Here is a tiny trained network, its code and every weight. The questions are about switching its units off for an input and a target symbol, where a switched-off unit gives its printed mean instead of its output.

import numpy as np


def w(rows, s, z=0):
    codes = np.array(rows[::2]) - 128.0
    scale = np.full(codes.shape[1], s)
    scale[-1] = z or s
    return codes * scale


def norm(h):
    return h / np.sqrt((h * h).mean(-1, keepdims=True) + 1e-5)


def f(y):
    return np.maximum(y, 0)


def softmax(a):
    e = np.exp(a - a.max(-1, keepdims=True))
    return e / e.sum(-1, keepdims=True)


def log_softmax(a):
    a = a - a.max(-1, keepdims=True)
    return a - np.log(np.exp(a).sum(-1, keepdims=True))


def net(x, mask):
    ids = ['ΓΘΛΣαβδεζηπω'.index(c) for c in x.split()]
    T = len(ids)
    res = E[ids] + P[:T]
    u = 0
    for l in range(2):
        q, k, v = (norm(res) @ M[l].T for M in (Q, K, V))
        z = softmax(np.where(np.tri(T) > 0, q @ k.T / 4**0.5, -1e9)) @ v
        res = res + np.where(mask[u], z, O[l][:, -1]) @ O[l][:, :-1]
        u += 1
        y = f(norm(res) @ A[l][:, :-1].T + A[l][:, -1])
        res = res + np.where(mask[u : u + 12], y, B[l][:, -1]) @ B[l][:, :-1]
        u += 12
    return log_softmax(norm(res)[-1] @ U[:, :-1].T + U[:, -1])


Q, K, V, O, A, B = {}, {}, {}, {}, {}, {}
E = w([
[109,101,111,126,132],'Γ',
[112,109,112,123,136],'Θ',
[110,97,118,135,126],'Λ',
[105,94,119,125,124],'Σ',
[133,126,102,118,151],'α',
[153,116,107,117,165],'β',
[116,143,94,110,99],'δ',
[138,162,86,126,142],'ε',
[144,142,99,82,107],'ζ',
[120,160,71,64,127],'η',
[104,201,100,3,85],'π',
[34,204,47,130,104],'ω',
],0.031)
P = w([
[1,124,216,119,244],'0',
[36,127,169,82,215],'1',
[64,132,139,66,182],'2',
[98,104,102,74,130],'3',
[122,116,57,61,100],'4',
[143,91,37,81,80],'5',
[166,90,4,95,55],'6',
],0.0088)
Q[0] = w([
[116,74,255,143,28],'L0H0',
[132,35,31,24,243],'L0H0',
[126,53,118,171,174],'L0H0',
[102,85,120,64,57],'L0H0',
],0.0068)
K[0] = w([
[107,37,171,111,249],'L0H0',
[254,133,8,114,49],'L0H0',
[174,145,73,207,130],'L0H0',
[188,141,124,102,140],'L0H0',
],0.0085)
V[0] = w([
[210,139,142,116,191],'L0H0',
[128,106,103,176,174],'L0H0',
[133,22,192,101,87],'L0H0',
[79,246,161,135,129],'L0H0',
],0.011)
O[0] = w([
[147,238,150,159,247,50],'L0H0',
[98,144,105,150,140,65],'L0H0',
[84,157,166,115,79,2],'L0H0',
[113,15,167,73,170,173],'L0H0',
],0.011,0.0045)
A[0] = w([
[112,108,114,204,83,80],'L0N0',
[64,68,121,113,188,139],'L0N1',
[128,172,245,194,143,142],'L0N2',
[163,66,144,168,103,57],'L0N3',
[204,87,101,235,217,109],'L0N4',
[144,166,145,115,130,24],'L0N5',
[84,223,119,176,155,95],'L0N6',
[75,187,139,186,106,107],'L0N7',
[131,120,134,175,135,55],'L0N8',
[152,164,121,67,59,255],'L0N9',
[121,82,170,209,167,135],'L0N10',
[144,107,51,156,119,237],'L0N11',
],0.011,0.004)
B[0] = w([
[146,110,138,104,101,148],'L0N0',
[199,125,123,160,158,244],'L0N1',
[113,156,152,127,214,130],'L0N2',
[168,118,116,104,91,138],'L0N3',
[126,7,125,155,100,175],'L0N4',
[162,123,125,135,123,128],'L0N5',
[113,191,160,130,200,143],'L0N6',
[158,120,146,130,175,139],'L0N7',
[132,133,129,164,163,128],'L0N8',
[188,103,152,152,176,248],'L0N9',
[132,108,98,82,201,142],'L0N10',
[153,55,121,150,189,254],'L0N11',
],0.011,0.0079)
Q[1] = w([
[128,153,150,164,113],'L1H0',
[70,101,138,104,115],'L1H0',
[247,34,14,105,154],'L1H0',
[115,144,120,5,157],'L1H0',
],0.016)
K[1] = w([
[121,105,159,122,173],'L1H0',
[112,102,136,179,92],'L1H0',
[154,194,15,116,70],'L1H0',
[8,166,93,85,77],'L1H0',
],0.016)
V[1] = w([
[151,131,207,100,56],'L1H0',
[199,85,231,196,174],'L1H0',
[91,179,165,101,142],'L1H0',
[11,88,72,241,171],'L1H0',
],0.012)
O[1] = w([
[217,82,189,168,112,3],'L1H0',
[189,219,4,202,110,134],'L1H0',
[104,93,149,177,222,12],'L1H0',
[40,115,75,152,83,43],'L1H0',
],0.014,0.0057)
A[1] = w([
[94,71,144,138,135,121],'L1N0',
[152,65,254,125,179,58],'L1N1',
[108,91,153,89,163,193],'L1N2',
[139,111,137,182,89,245],'L1N3',
[92,140,151,93,120,49],'L1N4',
[107,145,152,79,117,143],'L1N5',
[60,133,151,167,99,128],'L1N6',
[135,128,87,131,159,83],'L1N7',
[153,142,132,175,183,148],'L1N8',
[171,97,129,89,153,252],'L1N9',
[150,149,104,115,121,42],'L1N10',
[105,125,187,176,173,242],'L1N11',
],0.021,0.0041)
B[1] = w([
[119,190,84,75,111,153],'L1N0',
[138,91,215,65,212,218],'L1N1',
[84,144,120,65,119,197],'L1N2',
[122,169,205,57,103,145],'L1N3',
[107,90,89,151,160,135],'L1N4',
[116,12,104,187,128,148],'L1N5',
[200,213,124,49,156,147],'L1N6',
[129,153,128,155,125,178],'L1N7',
[117,189,125,104,114,161],'L1N8',
[99,176,102,70,141,253],'L1N9',
[112,147,78,141,144,149],'L1N10',
[47,223,152,42,162,145],'L1N11',
],0.011,0.015)
U = w([
[126,171,69,52,153,201],'Γ',
[191,101,90,90,79,203],'Θ',
[126,157,113,123,105,63],'Λ',
[139,193,150,102,34,105],'Σ',
[254,196,83,106,131,3],'α',
[160,109,174,115,145,209],'β',
[139,138,93,155,124,99],'δ',
[118,179,136,134,55,145],'ε',
[103,215,122,158,152,112],'ζ',
[188,5,49,192,162,142],'η',
[131,143,105,134,116,63],'π',
[30,75,101,93,103,51],'ω',
],0.011,0.0067)

Each question gives the input, a string of symbols that net reads in full, and the target symbol t.
The units are the heads (4 rows each of Q, K, V and O) and the neurons (one row each of A and B). Each row of codes is followed by its name. A weight is (code - 128) times the scale printed after its matrix; where a second scale follows, it is the last column's (O, A, B and U).
mask holds one flag per unit, layer by layer, with each layer's heads first. A switched-off unit (its flag False) gives its mean, the last column of its rows in O or B, instead of its output. The means were averaged over made-up inputs and are rounded, as every weight is.
A unit's drop is (log p(t) with every unit on - log p(t) with that unit switched off) / (log p(t) with every unit on - log p(t) with every unit switched off).
The circuit of an input: a set's keep is (log p(t) with only the set's units on - log p(t) with every unit switched off) / (log p(t) with every unit on - log p(t) with every unit switched off). Starting from the 12 units with the biggest drops (on a tie, the unit counted first), units are removed one at a time, each time the one whose removal leaves the highest keep (on an exact tie, the one counted first), for as long as the keep stays at least 0.8.
circuit, biggest first: the units of the circuit, biggest drop first
most important unit: the unit with the biggest drop
top k neurons: the k neurons with the biggest drops, biggest first
k most important neurons of layer l: the k neurons of layer l with the biggest drops, biggest first
input ω Σ π β Γ Λ ζ, target α: circuit, biggest first => L0H0, L0N9, L1H0
input Θ β Λ ε Σ Γ, target η: 2 most important neurons of layer 0 => L0N11, L0N4
input ω α ζ, target ω: circuit, biggest first => L1H0
input π Λ π Λ Θ, target β: top 2 neurons => L0N11, L1N1
input Λ π ζ, target β: top 2 neurons => L1N1, L0N11
input β β ζ Λ Θ, target α: 3 most important neurons of layer 0 => L0N9, L0N11, L0N4
input Λ ε Λ, target η: circuit, biggest first => L1H0, L0H0, L0N4, L1N9
input Λ Σ β ε Σ β, target η: top 2 neurons => L0N4, L1N9
input α η δ Θ ε Σ β, target η: circuit, biggest first => L0N4, L0H0
input Σ Λ Λ Λ, target Σ: circuit, biggest first => L0H0, L1N3, L1H0
input Γ α δ β ζ Λ, target α: circuit, biggest first => L0N9, L1H0, L0H0
input π Θ Σ ε, target η: top 2 neurons => L0N4, L0N9
input ζ ω δ π Θ, target β: 2 most important neurons of layer 0 => L0N11, L0N1
input Σ Σ Σ β Λ, target ζ: most important unit => L0H0
input Λ α π, target β: top 2 neurons => L0N1, L1N1
input Γ ζ ε β π Λ ε, target β: top 3 neurons => L0N11, L1N1, L0N4
input Σ π π Λ, target β: top 2 neurons => L1N1, L0N11
input Γ δ π Σ ζ, target β: top 2 neurons => L0N11, L1N1
input ω δ Λ Λ, target Θ: 2 most important neurons of layer 0 => L0N3, L0N1
input Λ Λ Λ Λ Λ δ, target Θ: most important unit => L0H0
